Here is a tiny trained network, its code and every weight. The questions are about switching its units off for an input and a class, where a switched-off unit gives its printed mean instead of its output.

import numpy as np


def w(rows, s, z=0):
    codes = np.array(rows[::2]) - 128.0
    scale = np.full(codes.shape[1], s)
    scale[-1] = z or s
    return codes * scale


def f(y):
    return y / 2 * (1 + np.tanh(0.7978845608 * (y + 0.044715 * y**3)))


def log_softmax(a):
    a = a - a.max(-1, keepdims=True)
    return a - np.log(np.exp(a).sum(-1, keepdims=True))


def net(x, mask):
    res = np.array(x, float).reshape(1, 4) / 4 @ E
    y = f(res @ A[0][:, :-1].T + A[0][:, -1])
    res = res + np.where(mask, y, B[0][:, -1]) @ B[0][:, :-1]
    return log_softmax(res[-1] @ U[:, :-1].T + U[:, -1])


A, B = {}, {}
E = w([
[108,218,51,248,172,181,136,145,124,178],'x0',
[215,87,66,132,146,81,50,73,41,148],'x1',
[111,128,114,15,139,113,188,21,176,182],'x2',
[53,248,193,149,68,183,37,84,73,142],'x3',
],0.012)
A[0] = w([
[142,105,130,104,147,87,151,99,118,114,154],'n0',
[80,157,110,164,153,180,138,129,149,147,208],'n1',
[161,146,109,186,116,182,145,126,128,127,232],'n2',
[149,113,96,156,160,112,53,181,86,159,253],'n3',
[47,133,98,165,149,171,107,128,116,123,131],'n4',
[69,144,158,101,127,137,147,121,176,123,165],'n5',
[119,136,154,104,136,124,152,122,179,110,196],'n6',
[207,95,69,130,215,71,147,89,140,100,248],'n7',
[127,121,199,122,105,72,82,153,126,149,188],'n8',
[101,107,99,162,112,166,124,138,135,162,175],'n9',
[107,183,118,144,124,165,120,124,148,102,186],'n10',
[111,137,245,73,100,126,58,139,115,63,219],'n11',
[110,103,175,148,77,109,101,93,122,107,140],'n12',
[125,89,176,65,91,128,138,86,112,102,243],'n13',
[144,96,187,119,86,112,140,68,143,99,178],'n14',
[139,181,91,129,136,150,111,114,150,131,119],'n15',
],0.013,0.003)
B[0] = w([
[186,142,131,128,81,138,94,88,147,159,180],'n0',
[18,124,148,94,250,199,111,178,97,121,197],'n1',
[122,134,100,118,124,138,87,179,81,199,183],'n2',
[94,89,104,140,133,101,146,130,73,130,203],'n3',
[74,115,152,123,112,154,65,177,113,164,181],'n4',
[130,171,132,130,156,121,154,138,178,106,191],'n5',
[167,201,139,173,152,191,154,155,158,118,176],'n6',
[116,80,64,152,101,92,132,88,161,193,254],'n7',
[105,94,155,139,131,109,150,84,135,93,178],'n8',
[93,130,98,92,159,122,108,170,104,152,161],'n9',
[90,132,145,124,193,173,82,159,105,103,180],'n10',
[88,98,167,127,84,121,163,112,139,24,238],'n11',
[107,98,104,152,86,128,118,141,133,57,171],'n12',
[156,108,145,166,81,207,134,55,144,117,213],'n13',
[182,95,166,122,95,185,87,74,152,109,189],'n14',
[111,107,101,138,146,137,95,111,149,135,159],'n15',
],0.011,0.021)
U = w([
[109,121,203,127,66,133,146,96,118,20,59],'0',
[38,143,156,79,177,195,54,182,82,168,115],'1',
[198,132,129,121,85,183,118,71,172,198,2],'2',
[127,110,18,151,113,1,141,118,95,249,239],'3',
[164,214,122,119,190,168,243,160,146,129,208],'4',
],0.0089,0.0009)

Each question gives the input, the list of numbers given to net, and the class t.
The units are the neurons (one row each of A and B). Each row of codes is followed by its name. A weight is (code - 128) times the scale printed after its matrix; where a second scale follows, it is the last column's (A, B and U).
mask holds one flag per neuron, in row order. A switched-off neuron (its flag False) gives its mean, the last column of its row in B, instead of its output. The means were averaged over made-up inputs and are rounded, as every weight is.
A unit's drop is (log p(t) with every unit on - log p(t) with that unit switched off) / (log p(t) with every unit on - log p(t) with every unit switched off).
The circuit of an input: a set's keep is (log p(t) with only the set's units on - log p(t) with every unit switched off) / (log p(t) with every unit on - log p(t) with every unit switched off). Starting from the 12 units with the biggest drops (on a tie, the unit counted first), units are removed one at a time, each time the one whose removal leaves the highest keep (on an exact tie, the one counted first), for as long as the keep stays at least 0.8.
units of the circuit, in order: the units of the circuit, biggest drop first
unit that matters most: the unit with the biggest drop
top k neurons: the k neurons with the biggest drops, biggest first
drop when u is switched off: that unit's drop, to one decimal
input [-6,8,8,-8], class 2: unit that matters most : n13
input [-6,-5,4,-3], class 2: units of the circuit, in order : [n0 n13]
input [-5,0,-4,-5], class 2: units of the circuit, in order : [n7 n11 n0]
input [8,0,5,-4], class 3: top 2 neurons : [n7 n11]
input [-2,-5,7,-1], class 2: top 3 neurons : [n13 n14 n1]
input [-8,-1,4,-3], class 2: top 2 neurons : [n0 n13]
input [-2,2,8,5], class 0: top 3 neurons : [n7 n11 n2]
input [-5,6,-4,-2], class 3: top 2 neurons : [n7 n3]
input [-4,-7,0,-5], class 2: drop when n2 is switched off : -0.1
input [-7,-6,4,-5], class 2: drop when n0 is switched off : 0.1
input [-7,5,8,-2], class 2: drop when n15 is switched off : 0.0
input [-2,0,-8,-3], class 3: drop when n13 is switched off : 0.1
